Below is a small trained network, with its code and all its weights. Each question gives an input and a class and asks what happens when units are switched off, that is, made to give their printed mean instead of their output.

import numpy as np


def w(rows, s, z=0):
    codes = np.array(rows[::2]) - 128.0
    scale = np.full(codes.shape[1], s)
    scale[-1] = z or s
    return codes * scale


def norm(h):
    return h / np.sqrt((h * h).mean(-1, keepdims=True) + 1e-5)


def f(y):
    return np.maximum(y, 0)


def log_softmax(a):
    a = a - a.max(-1, keepdims=True)
    return a - np.log(np.exp(a).sum(-1, keepdims=True))


def net(x, mask):
    res = np.array(x, float).reshape(1, 4) / 4 @ E
    u = 0
    for l in range(4):
        y = f(norm(res) @ A[l][:, :-1].T + A[l][:, -1])
        res = res + np.where(mask[u : u + 9], y, B[l][:, -1]) @ B[l][:, :-1]
        u += 9
    return log_softmax(norm(res)[-1] @ U[:, :-1].T + U[:, -1])


A, B = {}, {}
E = w([
[56,174,67,54],'x0',
[3,34,201,126],'x1',
[144,172,215,63],'x2',
[176,18,103,45],'x3',
],0.00049)
A[0] = w([
[142,152,179,88,99],'L0N1',
[165,108,160,166,98],'L0N2',
[96,105,252,85,3],'L0N3',
[108,115,55,171,26],'L0N4',
[145,129,125,166,165],'L0N5',
[88,154,89,79,94],'L0N6',
[93,146,91,96,157],'L0N7',
[108,193,155,61,16],'L0N8',
[131,128,129,101,14],'L0N9',
],0.0025,0.0054)
B[0] = w([
[133,178,231,29,136],'L0N1',
[180,62,186,179,133],'L0N2',
[48,125,249,246,128],'L0N3',
[243,4,121,29,128],'L0N4',
[163,123,136,76,255],'L0N5',
[88,150,59,53,136],'L0N6',
[178,97,161,137,230],'L0N7',
[94,225,9,79,128],'L0N8',
[171,215,100,101,128],'L0N9',
],0.0034,0.0016)
A[1] = w([
[94,52,17,233,64],'L1N1',
[42,161,69,60,36],'L1N2',
[103,43,167,91,75],'L1N3',
[69,157,49,48,1],'L1N4',
[130,196,66,56,141],'L1N5',
[135,235,119,191,226],'L1N6',
[156,98,4,193,167],'L1N7',
[187,105,167,98,236],'L1N8',
[63,221,172,225,40],'L1N9',
],0.0023,0.00097)
B[1] = w([
[133,202,252,35,155],'L1N1',
[99,223,45,157,143],'L1N2',
[122,170,80,134,191],'L1N3',
[6,225,52,163,142],'L1N4',
[124,162,108,183,180],'L1N5',
[154,51,103,61,196],'L1N6',
[127,188,206,79,182],'L1N7',
[120,170,99,134,252],'L1N8',
[164,16,47,18,159],'L1N9',
],0.003,0.0019)
A[2] = w([
[68,100,205,79,152],'L2N1',
[9,35,149,164,107],'L2N2',
[3,103,111,130,130],'L2N3',
[141,82,213,138,115],'L2N4',
[205,81,217,127,127],'L2N5',
[204,71,196,231,104],'L2N6',
[19,136,174,179,111],'L2N7',
[167,61,157,100,152],'L2N8',
[175,55,101,182,1],'L2N9',
],0.0024,0.0047)
B[2] = w([
[189,159,110,132,248],'L2N1',
[250,157,99,142,162],'L2N2',
[193,179,115,150,182],'L2N3',
[169,154,136,125,157],'L2N4',
[69,163,92,110,218],'L2N5',
[4,231,21,183,143],'L2N6',
[192,91,95,116,151],'L2N7',
[107,154,92,108,249],'L2N8',
[71,201,203,194,128],'L2N9',
],0.0037,0.0016)
A[3] = w([
[117,137,91,122,149],'L3N1',
[153,148,139,129,145],'L3N2',
[122,100,111,99,119],'L3N3',
[50,13,192,187,31],'L3N4',
[123,93,109,96,119],'L3N5',
[8,2,250,251,1],'L3N6',
[4,1,252,243,7],'L3N7',
[126,155,106,119,151],'L3N8',
[115,148,194,106,130],'L3N9',
],0.0056,0.0054)
B[3] = w([
[116,125,150,150,221],'L3N1',
[121,98,125,136,210],'L3N2',
[110,58,91,78,142],'L3N3',
[23,4,55,204,128],'L3N4',
[75,64,94,81,143],'L3N5',
[253,7,251,5,128],'L3N6',
[253,252,243,4,128],'L3N7',
[112,109,140,146,254],'L3N8',
[106,158,206,73,145],'L3N9',
],0.0056,0.0032)
U = w([
[252,187,3,213,249],'0',
[23,6,2,10,227],'1',
[61,252,251,3,199],'2',
[5,255,3,252,210],'3',
[15,10,232,247,46],'4',
[88,54,218,201,1],'5',
],0.0056,0.0055)

Each question gives the input, the list of numbers given to net, and the class t.
The units are the neurons (one row each of A and B). Each row of codes is followed by its name. A weight is (code - 128) times the scale printed after its matrix; where a second scale follows, it is the last column's (A, B and U).
mask holds one flag per neuron, layer by layer. A switched-off neuron (its flag False) gives its mean, the last column of its row in B, instead of its output. The means were averaged over made-up inputs and are rounded, as every weight is.
A unit's drop is (log p(t) with every unit on - log p(t) with that unit switched off) / (log p(t) with every unit on - log p(t) with every unit switched off).
The circuit of an input: a set's keep is (log p(t) with only the set's units on - log p(t) with every unit switched off) / (log p(t) with every unit on - log p(t) with every unit switched off). Starting from the 12 units with the biggest drops (on a tie, the unit counted first), units are removed one at a time, each time the one whose removal leaves the highest keep (on an exact tie, the one counted first), for as long as the keep stays at least 0.8.
units of the circuit, in order: the units of the circuit, biggest drop first
unit that matters most: the unit with the biggest drop
k most important neurons: the k neurons with the biggest drops, biggest first
k most important neurons of layer l: the k neurons of layer l with the biggest drops, biggest first
input [3,2,-8,-8], class 1: units of the circuit, in order => L1N9
input [4,-1,3,-1], class 3: units of the circuit, in order => L1N5; L0N5
input [8,-5,6,7], class 3: units of the circuit, in order => L1N5; L1N4; L1N6; L0N5
input [-8,7,0,2], class 3: units of the circuit, in order => L2N6; L2N5
input [-2,0,-2,2], class 4: 3 most important neurons => L1N6; L1N9; L1N8
input [-4,6,5,6], class 0: 2 most important neurons => L2N1; L0N5
input [6,-3,-4,-6], class 1: 4 most important neurons => L1N6; L0N7; L1N8; L2N1
input [3,5,-5,1], class 0: 4 most important neurons => L2N1; L2N3; L1N6; L0N7
input [-7,1,-6,-7], class 1: units of the circuit, in order => L1N9; L0N7
input [-1,8,8,4], class 0: 3 most important neurons => L2N1; L0N5; L1N7
input [-5,1,1,-5], class 1: units of the circuit, in order => L0N7; L1N9
input [-5,-3,-6,0], class 2: 2 most important neurons => L1N7; L0N7
input [-5,6,6,2], class 0: 3 most important neurons => L2N1; L1N7; L1N1
input [2,5,-5,-5], class 0: 3 most important neurons => L2N1; L1N7; L1N6
input [-6,2,1,-3], class 3: units of the circuit, in order => L2N6
input [7,3,8,-8], class 1: 4 most important neurons => L1N9; L1N6; L0N5; L1N7
input [-5,4,2,-1], class 3: 2 most important neurons => L2N6; L0N2
input [8,-6,5,-8], class 1: 2 most important neurons => L1N6; L1N9
input [7,6,6,6], class 3: 2 most important neurons of layer 2 => L2N3; L2N1
input [-4,1,-8,6], class 2: unit that matters most => L1N1
input [3,2,-2,0], class 4: 3 most important neurons => L0N7; L1N6; L1N9
input [7,1,5,-5], class 3: 2 most important neurons of layer 0 => L0N6; L0N5
input [-4,5,7,-8], class 1: 2 most important neurons => L1N9; L0N7
input [-5,1,-2,0], class 3: 2 most important neurons => L0N2; L2N6
input [-3,2,-6,4], class 2: 2 most important neurons => L1N1; L1N7
input [6,4,1,5], class 3: 2 most important neurons of layer 0 => L0N5; L0N6
input [3,4,2,-1], class 0: unit that matters most => L0N5
input [4,7,7,-4], class 0: 2 most important neurons of layer 2 => L2N1; L2N7
input [-5,-3,-6,4], class 2: 4 most important neurons of layer 1 => L1N7; L1N1; L1N6; L1N9
